Here is a tiny trained network, its code and every weight. The questions are about switching its units off for an input and a target symbol, where a switched-off unit gives its printed mean instead of its output.

import numpy as np


def w(rows, s, z=0):
    codes = np.array(rows[::2]) - 128.0
    scale = np.full(codes.shape[1], s)
    scale[-1] = z or s
    return codes * scale


def norm(h):
    return h / np.sqrt((h * h).mean(-1, keepdims=True) + 1e-5)


def f(y):
    return y / 2 * (1 + np.tanh(0.7978845608 * (y + 0.044715 * y**3)))


def softmax(a):
    e = np.exp(a - a.max(-1, keepdims=True))
    return e / e.sum(-1, keepdims=True)


def log_softmax(a):
    a = a - a.max(-1, keepdims=True)
    return a - np.log(np.exp(a).sum(-1, keepdims=True))


def net(x, mask):
    ids = ['βγδεζθλξσφω'.index(c) for c in x.split()]
    T = len(ids)
    res = E[ids] + P[:T]
    u = 0
    for l in range(2):
        q, k, v = (norm(res) @ M[l].T for M in (Q, K, V))
        z = softmax(np.where(np.tri(T) > 0, q @ k.T / 2**0.5, -1e9)) @ v
        res = res + np.where(mask[u], z, O[l][:, -1]) @ O[l][:, :-1]
        u += 1
        y = f(norm(res) @ A[l][:, :-1].T + A[l][:, -1])
        res = res + np.where(mask[u : u + 4], y, B[l][:, -1]) @ B[l][:, :-1]
        u += 4
    return log_softmax(norm(res)[-1] @ U[:, :-1].T + U[:, -1])


Q, K, V, O, A, B = {}, {}, {}, {}, {}, {}
E = w([
[79,182,107,146,143,95],'β',
[84,134,253,80,91,112],'γ',
[79,189,86,163,140,82],'δ',
[92,149,103,180,101,81],'ε',
[93,177,148,149,73,90],'ζ',
[85,111,59,204,104,67],'θ',
[168,132,130,84,86,55],'λ',
[187,116,180,214,82,140],'ξ',
[205,150,120,131,166,206],'σ',
[77,195,102,182,108,73],'φ',
[117,164,119,143,109,75],'ω',
],0.0031)
P = w([
[227,236,194,160,249,52],'0',
[230,221,204,147,220,66],'1',
[197,190,186,154,174,83],'2',
[190,185,188,147,149,95],'3',
[169,180,185,147,124,104],'4',
[161,178,176,147,101,114],'5',
[154,176,175,140,76,121],'6',
[138,178,179,134,59,133],'7',
[139,166,169,131,52,142],'8',
[124,155,161,125,45,145],'9',
[117,142,154,128,37,156],'10',
[105,134,139,120,23,162],'11',
[87,112,121,113,16,183],'12',
[92,156,118,104,13,161],'13',
],0.002)
Q[0] = w([
[125,233,76,187,10,14],'0.h0',
[126,20,1,36,244,213],'0.h0',
],0.0035)
K[0] = w([
[60,161,123,98,71,253],'0.h0',
[194,157,226,217,233,31],'0.h0',
],0.0042)
V[0] = w([
[5,176,75,220,199,133],'0.h0',
[30,83,93,136,107,126],'0.h0',
],0.0031)
O[0] = w([
[217,80,174,129,155,29,121],'0.h0',
[136,5,104,167,156,102,6],'0.h0',
],0.0032,0.002)
A[0] = w([
[37,139,18,162,200,155,126],'0.n0',
[171,91,4,212,129,106,126],'0.n1',
[85,134,227,146,76,85,254],'0.n2',
[147,171,126,190,122,186,193],'0.n3',
],0.0027,0.00082)
B[0] = w([
[204,109,163,147,44,11,95],'0.n0',
[108,255,195,63,227,171,111],'0.n1',
[166,137,31,201,185,52,250],'0.n2',
[80,51,71,97,150,170,166],'0.n3',
],0.0026,0.0023)
Q[1] = w([
[64,253,42,232,19,23],'1.h0',
[43,222,29,209,44,38],'1.h0',
],0.0046)
K[1] = w([
[84,2,97,78,19,184],'1.h0',
[81,40,100,96,31,202],'1.h0',
],0.005)
V[1] = w([
[15,150,237,108,114,83],'1.h0',
[89,97,175,253,129,221],'1.h0',
],0.0037)
O[1] = w([
[92,47,180,36,203,112,169],'1.h0',
[123,128,254,207,163,64,5],'1.h0',
],0.0054,0.0029)
A[1] = w([
[194,153,150,217,200,27,228],'1.n0',
[48,168,48,186,162,132,187],'1.n1',
[202,193,114,23,198,2,248],'1.n2',
[225,108,56,33,61,81,59],'1.n3',
],0.0027,0.0019)
B[1] = w([
[104,120,131,152,122,251,155],'1.n0',
[185,130,122,6,102,106,180],'1.n1',
[91,33,173,162,86,141,255],'1.n2',
[162,80,209,233,158,3,190],'1.n3',
],0.0031,0.0035)
U = w([
[168,98,122,145,227,54,87],'β',
[99,42,173,58,231,134,108],'γ',
[233,91,176,129,161,41,133],'δ',
[147,85,176,140,113,105,4],'ε',
[6,39,226,53,144,139,140],'ζ',
[172,37,131,195,120,135,108],'θ',
[77,241,23,45,99,253,218],'λ',
[135,178,223,196,149,83,49],'ξ',
[131,203,213,208,53,217,138],'σ',
[159,36,106,199,170,121,122],'φ',
[159,113,45,26,39,25,167],'ω',
],0.0044,0.0028)

Each question gives the input, a string of symbols that net reads in full, and the target symbol t.
The units are the heads (2 rows each of Q, K, V and O) and the neurons (one row each of A and B). Each row of codes is followed by its name. A weight is (code - 128) times the scale printed after its matrix; where a second scale follows, it is the last column's (O, A, B and U).
mask holds one flag per unit, layer by layer, with each layer's heads first. A switched-off unit (its flag False) gives its mean, the last column of its rows in O or B, instead of its output. The means were averaged over made-up inputs and are rounded, as every weight is.
A unit's drop is (log p(t) with every unit on - log p(t) with that unit switched off) / (log p(t) with every unit on - log p(t) with every unit switched off).
The circuit of an input: a set's keep is (log p(t) with only the set's units on - log p(t) with every unit switched off) / (log p(t) with every unit on - log p(t) with every unit switched off). Starting from all 10 units, units are removed one at a time, each time the one whose removal leaves the highest keep (on an exact tie, the one counted first), for as long as the keep stays at least 0.8.
units of the circuit, in order: the units of the circuit, biggest drop first
unit that matters most: the unit with the biggest drop
top k neurons in layer l: the k neurons of layer l with the biggest drops, biggest first
drop of u: that unit's drop, to one decimal
input ξ σ ω, target λ: units of the circuit, in order : (0.h0)
input γ ω β, target ζ: units of the circuit, in order : (1.h0, 1.n2)
input ε β σ β ε σ ξ ω, target σ: units of the circuit, in order : (1.h0, 1.n0)
input λ ξ ζ λ θ λ γ λ σ σ ε ξ θ ζ, target σ: units of the circuit, in order : (1.h0, 1.n3)
input φ λ λ γ ω θ θ λ δ ξ β δ δ, target σ: top 3 neurons in layer 0 : (0.n3, 0.n1, 0.n2)
input ζ δ ω ξ θ, target σ: units of the circuit, in order : (1.h0, 1.n0, 1.n3)
input ε σ ε, target λ: units of the circuit, in order : (1.n3, 1.n0)
input φ λ λ σ λ ε θ ξ δ β θ, target σ: top 3 neurons in layer 1 : (1.n0, 1.n3, 1.n2)
input δ λ λ ξ ζ γ γ ζ ω φ ω θ, target ζ: units of the circuit, in order : (1.h0, 0.n1)
input φ ω ζ ω θ ω λ ξ ξ ε, target σ: top 2 neurons in layer 1 : (1.n0, 1.n3)
input ξ φ γ θ, target ζ: units of the circuit, in order : (1.h0, 0.n1, 1.n3)
input λ δ ω ζ λ δ ω δ φ ξ ω ω, target σ: units of the circuit, in order : (1.h0, 0.n3, 1.n0, 1.n3)
input ζ γ γ γ λ φ δ γ φ σ ξ φ β, target σ: top 3 neurons in layer 1 : (1.n0, 1.n3, 1.n2)
input ω λ ω, target λ: unit that matters most : 0.h0
input λ δ λ ξ, target λ: top 2 neurons in layer 1 : (1.n3, 1.n2)
input ζ ζ φ, target ζ: top 2 neurons in layer 1 : (1.n2, 1.n0)
input λ ξ φ, target σ: top 3 neurons in layer 1 : (1.n0, 1.n3, 1.n2)
input ε β φ ω σ ξ δ, target σ: top 2 neurons in layer 1 : (1.n0, 1.n3)
input θ ω γ λ γ δ θ φ, target ζ: drop of 0.n1 : 0.8
input ω ω λ β ξ β, target σ: drop of 1.h0 : 1.3
input δ β λ γ λ γ ε δ δ β β γ δ, target ζ: units of the circuit, in order : (1.h0)
input λ λ β λ φ λ φ λ φ θ ζ γ θ ω, target ζ: drop of 1.h0 : 1.2
